Questions about the array below.
1) What is the third entry from the end, reading row by row?
2) What is the 3rd entry on the main diagonal?
3) What is the 3rd largest entry?
4) What is the first entry in reading order?
5) What is the entry just left of 54?
6) What is the entry directly above -29?
7) What is the largest entry in the last row?
8) What is the entry just left of -1?
-38	-17	-54	-52	-39	16	-4	10	1	-13	26	40
-16	11	43	22	14	-11	11	-27	-30	31	-3	54
-14	-8	-30	-2	18	-9	45	29	8	-16	-1	-27
-17	-59	-50	-29	-10	40	-50	-17	-46	12	32	15
-9	-16	19	27	28	32	-30	-21	-58	26	18	48
1) 26
2) -30
3) 45
4) -38
5) -3
6) -2
7) 48
8) -16

a =
[[ -9 -14  40  -3   0   7  -8  10  -8  20   5  30  -5  -4]
 [ -9 -14  26  -3   0   7  -8  10  -8  17   5  22  -5  -4]
 [ -4   4 -22  -3   0   7  -5   3  -5  -9   5 -16  -5  -4]
 [ -9 -15  45  -3   0   7  -8  10  -8  24   5  35  -5  -4]
 [  4  16 -46  -3   0   1   3  -5   2 -24   5 -35  -5  -4]
 [ -9 -14  16  -3   0   7  -8  10  -8  16   5  16  -5  -4]
 [ -3   5 -26  -3   0   6  -3   2  -4 -11   5 -19  -5  -4]
 [ -9 -14  29  -3   0   7  -8  10  -8  17   5  22  -5  -4]
 [ -9 -14  35  -3   0   7  -8  10  -8  17   5  27  -5  -4]]
Find the top-right entry.
A: -4
Find the 1st entry in reading order.
A: -9
The entry directly above -22: 26
The largest entry in the last row is 35
The entry just left of the smallest entry: 16
The last entry in the row that holds the largest entry -> -4
Find the second largest entry.
A: 40
Find the entry directly below the largest entry.
A: -46
Find the fifth entry, reading row by row.
A: 0
The entry just right of the largest entry -> -3
The bottom-right entry -> -4
Find the bottom-left entry.
A: -9
Find the third entry on the main diagonal.
A: -22
Find the entry directly above the smallest entry.
A: 45
Find the third entry on the diagonal from the top-right corner.
A: -16
The smallest entry in the last row is -14
The 2nd-last entry, reading row by row -> -5
The 5th-last entry, reading row by row is 17
The last entry in the row that holds the smallest entry is -4

grid =
137,121,147,126,128,123,119,124
65,117,173,148,117,143,149,116
170,137,93,101,180,148,183,168
96,170,66,168,149,140,175,178
45,120,179,159,118,149,156,112
216,142,85,112,143,115,107,155
6,107,203,165,114,151,163,103
109,123,147,142,108,125,110,105
113,131,142,140,112,124,113,108
119,129,138,133,132,128,133,128
127,122,134,127,130,131,125,122
82,119,165,148,117,138,145,122
116,144,109,149,134,131,149,152
194,129,84,80,208,149,208,189
102,125,144,140,130,135,133,125
116,126,149,148,110,123,103,100
Rows and columns are numbered from 0.
The entry at row 0, column 0 -> 137
Give the entry in row 1 and column 1.
Answer: 117
The entry in row 2 and column 0 is 170
Give the entry at row 1, column 0.
Answer: 65
The entry just right of 66 -> 168
Give the entry in the bottom-left corner.
Answer: 116
Give the entry just left of 152.
Answer: 149
The entry at row 0, column 1 is 121
Give the entry at row 0, column 2.
Answer: 147
Give the bottom-right entry.
Answer: 100
The top-right entry is 124
Give the entry directly above the largest entry.
Answer: 45
Give the entry at row 2, column 1.
Answer: 137
Give the entry directly below 156.
Answer: 107
The entry directly below the smallest entry is 109
Give the entry directly above the smallest entry.
Answer: 216
Give the entry directly above 156.
Answer: 175

Questions about the row below.
1) Report the median of all entries.
2) Report the maximum.
[-43 -33  33  11  14 -56  14   2  -9]
1) 2
2) 33

Read these off the row that follows.
1) The 2nd entry from the left?
2) The 1st entry?
3) The 2nd entry from the right?
4) The 3rd entry from the left?
[ 51   4  47  60  -5  21  52 -43  13  28 -36]
1) 4
2) 51
3) 28
4) 47

Read these off the table that follows. Counting starts at 0.
1) The largest entry?
2) The entry in row 0 and column 1?
3) The bottom entry of the column that holds the largest entry?
4) The top-left entry?
5) The entry in row 0 and column 2?
6) The entry in the bottom-right corner?
7) The entry at row 1, column 1?
8) The entry in the top-right corner?
[[ -4 -24  24   0   0  29  -3 -10 -30  19]
 [  0   4 -48 -18  25 -27 -17  -1  47 -34]
 [  3  -3 -11  10  13 -15 -15  -7  11 -20]
 [  2  25 -13  -2  -9 -19  12  13  19  -5]
 [ -7  -4 -30 -40  13   6   1   3  28   0]
 [ -4   1   9 -13 -10  16  14   6  -9  19]
 [ -3   7   6 -13 -12  11  16   8  -4  17]
 [ -7   2 -30 -42   9   5   6   7  30   2]
 [ -7  -6 -41 -42  22   0  -7   0  38 -11]
 [ -7   0 -27 -40   9   7   6   6  26   3]
 [ -7   4 -27 -39   6   6   8   8  27   4]
 [ -7  -8 -23 -34  13   9  -1   1  21   1]]
1) 47
2) -24
3) 21
4) -4
5) 24
6) 1
7) 4
8) 19

A = [3480 5810 6818 7936 6438 5141 7350 3058 3975 1966 3885]
The entry just left of the centre entry: 6438
Report the entry just left of 6438.
7936
The entry just left of 6818: 5810
Report the entry just right of 1966.
3885
